Here is a tiny trained network, its code and every weight. The questions are about switching its units off for an input and a class, where a switched-off unit gives its printed mean instead of its output.

import numpy as np


def w(rows, s, z=0):
    codes = np.array(rows[::2]) - 128.0
    scale = np.full(codes.shape[1], s)
    scale[-1] = z or s
    return codes * scale


def norm(h):
    return h / np.sqrt((h * h).mean(-1, keepdims=True) + 1e-5)


def f(y):
    return y / 2 * (1 + np.tanh(0.7978845608 * (y + 0.044715 * y**3)))


def log_softmax(a):
    a = a - a.max(-1, keepdims=True)
    return a - np.log(np.exp(a).sum(-1, keepdims=True))


def net(x, mask):
    res = np.array(x, float).reshape(1, 5) / 4 @ E
    u = 0
    for l in range(3):
        y = f(norm(res) @ A[l][:, :-1].T + A[l][:, -1])
        res = res + np.where(mask[u : u + 8], y, B[l][:, -1]) @ B[l][:, :-1]
        u += 8
    return log_softmax(norm(res)[-1] @ U[:, :-1].T + U[:, -1])


A, B = {}, {}
E = w([
[87,101,159,88,111,119,120,58,104,39,55],'x0',
[164,82,160,150,160,136,131,97,107,191,85],'x1',
[144,162,150,193,117,185,80,149,47,96,142],'x2',
[149,194,93,126,255,120,149,166,138,94,33],'x3',
[137,124,66,205,139,160,85,44,239,100,161],'x4',
],0.0034)
A[0] = w([
[114,173,99,125,191,161,127,179,149,104,35,117],'L0N1',
[154,81,146,70,5,152,55,117,122,174,162,129],'L0N2',
[170,211,161,92,71,134,148,224,116,178,141,171],'L0N3',
[180,134,147,171,157,190,27,144,10,94,168,8],'L0N4',
[45,247,71,109,3,111,133,224,185,56,116,134],'L0N5',
[189,170,163,198,93,234,46,132,55,70,90,108],'L0N6',
[174,74,231,212,139,151,163,76,123,210,25,87],'L0N7',
[226,62,118,133,145,152,120,119,113,154,112,133],'L0N8',
],0.0036,0.0014)
B[0] = w([
[144,116,196,155,121,94,52,157,186,120,189,208],'L0N1',
[158,169,158,110,219,108,108,177,178,69,129,241],'L0N2',
[116,153,177,159,150,146,164,53,142,169,107,213],'L0N3',
[91,187,120,156,2,40,120,243,196,117,94,197],'L0N4',
[191,133,100,130,122,80,85,75,60,169,93,220],'L0N5',
[65,121,96,112,93,112,135,152,189,118,86,249],'L0N6',
[151,187,80,115,113,46,69,99,75,90,126,212],'L0N7',
[93,209,87,93,104,121,113,111,167,116,184,160],'L0N8',
],0.0053,0.0022)
A[1] = w([
[146,125,74,173,97,253,51,102,146,114,121,105],'L1N1',
[110,22,191,143,34,112,100,97,119,159,204,107],'L1N2',
[84,127,163,125,157,166,113,65,106,18,103,86],'L1N3',
[176,158,79,131,92,47,92,117,60,118,191,108],'L1N4',
[174,207,73,143,153,189,187,142,124,177,206,66],'L1N5',
[143,167,199,118,228,144,129,167,192,69,121,97],'L1N6',
[135,241,88,99,133,91,88,79,100,98,131,131],'L1N7',
[89,96,120,79,121,72,135,153,180,136,134,4],'L1N8',
],0.0044,0.0011)
B[1] = w([
[57,193,128,93,154,98,173,117,110,129,157,227],'L1N1',
[254,175,118,139,228,129,106,198,90,55,97,194],'L1N2',
[124,107,132,165,109,184,113,149,88,166,119,214],'L1N3',
[140,142,85,110,147,108,116,111,125,180,77,212],'L1N4',
[131,114,171,147,49,189,73,120,166,197,122,208],'L1N5',
[181,113,118,162,121,168,113,192,107,77,127,204],'L1N6',
[169,119,134,99,140,106,116,108,105,184,140,255],'L1N7',
[120,44,158,140,148,149,179,143,185,146,127,146],'L1N8',
],0.0064,0.0021)
A[2] = w([
[91,159,124,202,121,138,140,128,195,145,169,254],'L2N1',
[122,178,89,144,135,42,103,136,125,123,96,191],'L2N2',
[124,138,223,71,113,114,208,178,47,152,125,139],'L2N3',
[150,152,179,99,79,128,92,111,124,95,209,129],'L2N4',
[171,3,121,116,151,83,211,92,204,159,114,68],'L2N5',
[101,95,68,170,171,133,142,66,180,118,186,129],'L2N6',
[99,39,96,69,93,163,78,78,64,24,57,130],'L2N7',
[194,171,155,138,162,112,20,186,131,89,105,145],'L2N8',
],0.005,0.0018)
B[2] = w([
[123,85,206,116,136,124,118,141,75,97,64,204],'L2N1',
[96,86,109,75,112,161,154,103,103,154,173,213],'L2N2',
[62,140,96,189,168,168,97,59,138,64,165,188],'L2N3',
[144,95,105,122,209,90,165,162,159,114,36,147],'L2N4',
[68,182,88,104,1,74,146,201,103,93,91,164],'L2N5',
[86,162,152,151,179,152,146,100,43,109,153,165],'L2N6',
[182,158,170,170,125,145,95,175,191,246,155,203],'L2N7',
[155,92,82,76,145,92,209,103,166,97,136,253],'L2N8',
],0.0062,0.0048)
U = w([
[215,102,117,104,205,112,187,183,187,44,125,145],'0',
[60,172,119,116,30,77,155,201,136,94,90,144],'1',
[174,140,230,174,116,174,70,151,175,215,117,146],'2',
[44,168,166,166,200,162,136,44,67,75,171,134],'3',
[172,159,59,72,136,70,102,58,95,177,133,135],'4',
[148,72,133,97,115,155,143,107,127,137,132,111],'5',
[175,17,112,156,41,245,177,95,54,95,152,6],'6',
[146,5,108,146,69,232,156,110,80,108,163,28],'7',
],0.011)

Each question gives the input, the list of numbers given to net, and the class t.
The units are the neurons (one row each of A and B). Each row of codes is followed by its name. A weight is (code - 128) times the scale printed after its matrix; where a second scale follows, it is the last column's (A, B and U).
mask holds one flag per neuron, layer by layer. A switched-off neuron (its flag False) gives its mean, the last column of its row in B, instead of its output. The means were averaged over made-up inputs and are rounded, as every weight is.
A unit's drop is (log p(t) with every unit on - log p(t) with that unit switched off) / (log p(t) with every unit on - log p(t) with every unit switched off).
The circuit of an input: a set's keep is (log p(t) with only the set's units on - log p(t) with every unit switched off) / (log p(t) with every unit on - log p(t) with every unit switched off). Starting from the 12 units with the biggest drops (on a tie, the unit counted first), units are removed one at a time, each time the one whose removal leaves the highest keep (on an exact tie, the one counted first), for as long as the keep stays at least 0.8.
circuit, biggest first: the units of the circuit, biggest drop first
most important unit: the unit with the biggest drop
top k neurons: the k neurons with the biggest drops, biggest first
top k neurons in layer l: the k neurons of layer l with the biggest drops, biggest first
input [-3,-1,1,-8,7], class 0: most important unit : L1N2
input [-5,-3,7,-3,4], class 1: top 2 neurons : L0N4; L2N7
input [4,-8,4,-7,-7], class 4: top 3 neurons : L0N5; L1N2; L1N4
input [-4,5,-6,0,-4], class 1: top 2 neurons : L2N5; L0N5
input [-8,-8,-4,-2,4], class 2: circuit, biggest first : L1N5; L2N1
input [-5,5,2,0,6], class 3: circuit, biggest first : L1N1; L2N6
input [-7,-7,8,-8,-2], class 0: circuit, biggest first : L1N2; L2N4
input [-7,6,-6,5,-1], class 2: top 3 neurons : L1N5; L0N2; L0N6
input [2,-4,3,5,6], class 3: top 4 neurons : L0N2; L1N1; L1N2; L0N7
input [3,-7,2,-5,1], class 4: top 3 neurons : L0N5; L1N4; L0N1
input [-6,-4,-5,6,8], class 3: top 2 neurons in layer 0 : L0N2; L0N4
input [-6,8,-1,4,4], class 4: top 2 neurons : L0N7; L2N7
input [2,7,6,5,0], class 4: top 2 neurons : L0N7; L1N7
input [7,1,6,-4,0], class 2: circuit, biggest first : L2N7
input [-1,3,3,6,8], class 3: top 2 neurons : L0N2; L1N1
input [-3,7,6,-2,4], class 4: top 2 neurons in layer 2 : L2N5; L2N2
input [6,1,5,0,2], class 2: top 2 neurons : L2N7; L2N5
input [-6,-4,-7,3,-1], class 1: circuit, biggest first : L2N5; L1N8
input [0,2,-6,-5,6], class 1: top 2 neurons in layer 1 : L1N8; L1N6
input [-6,0,-8,-6,1], class 1: circuit, biggest first : L2N5
input [-7,2,-4,-2,-6], class 2: top 3 neurons : L1N5; L1N1; L2N6
input [-2,2,-7,-7,8], class 3: top 4 neurons : L2N6; L0N1; L0N4; L2N8
input [-2,-8,0,-7,-2], class 4: top 2 neurons : L0N5; L1N4
input [1,2,8,7,-2], class 1: top 2 neurons in layer 0 : L0N4; L0N6
input [8,-1,2,-5,8], class 2: top 2 neurons in layer 2 : L2N7; L2N3
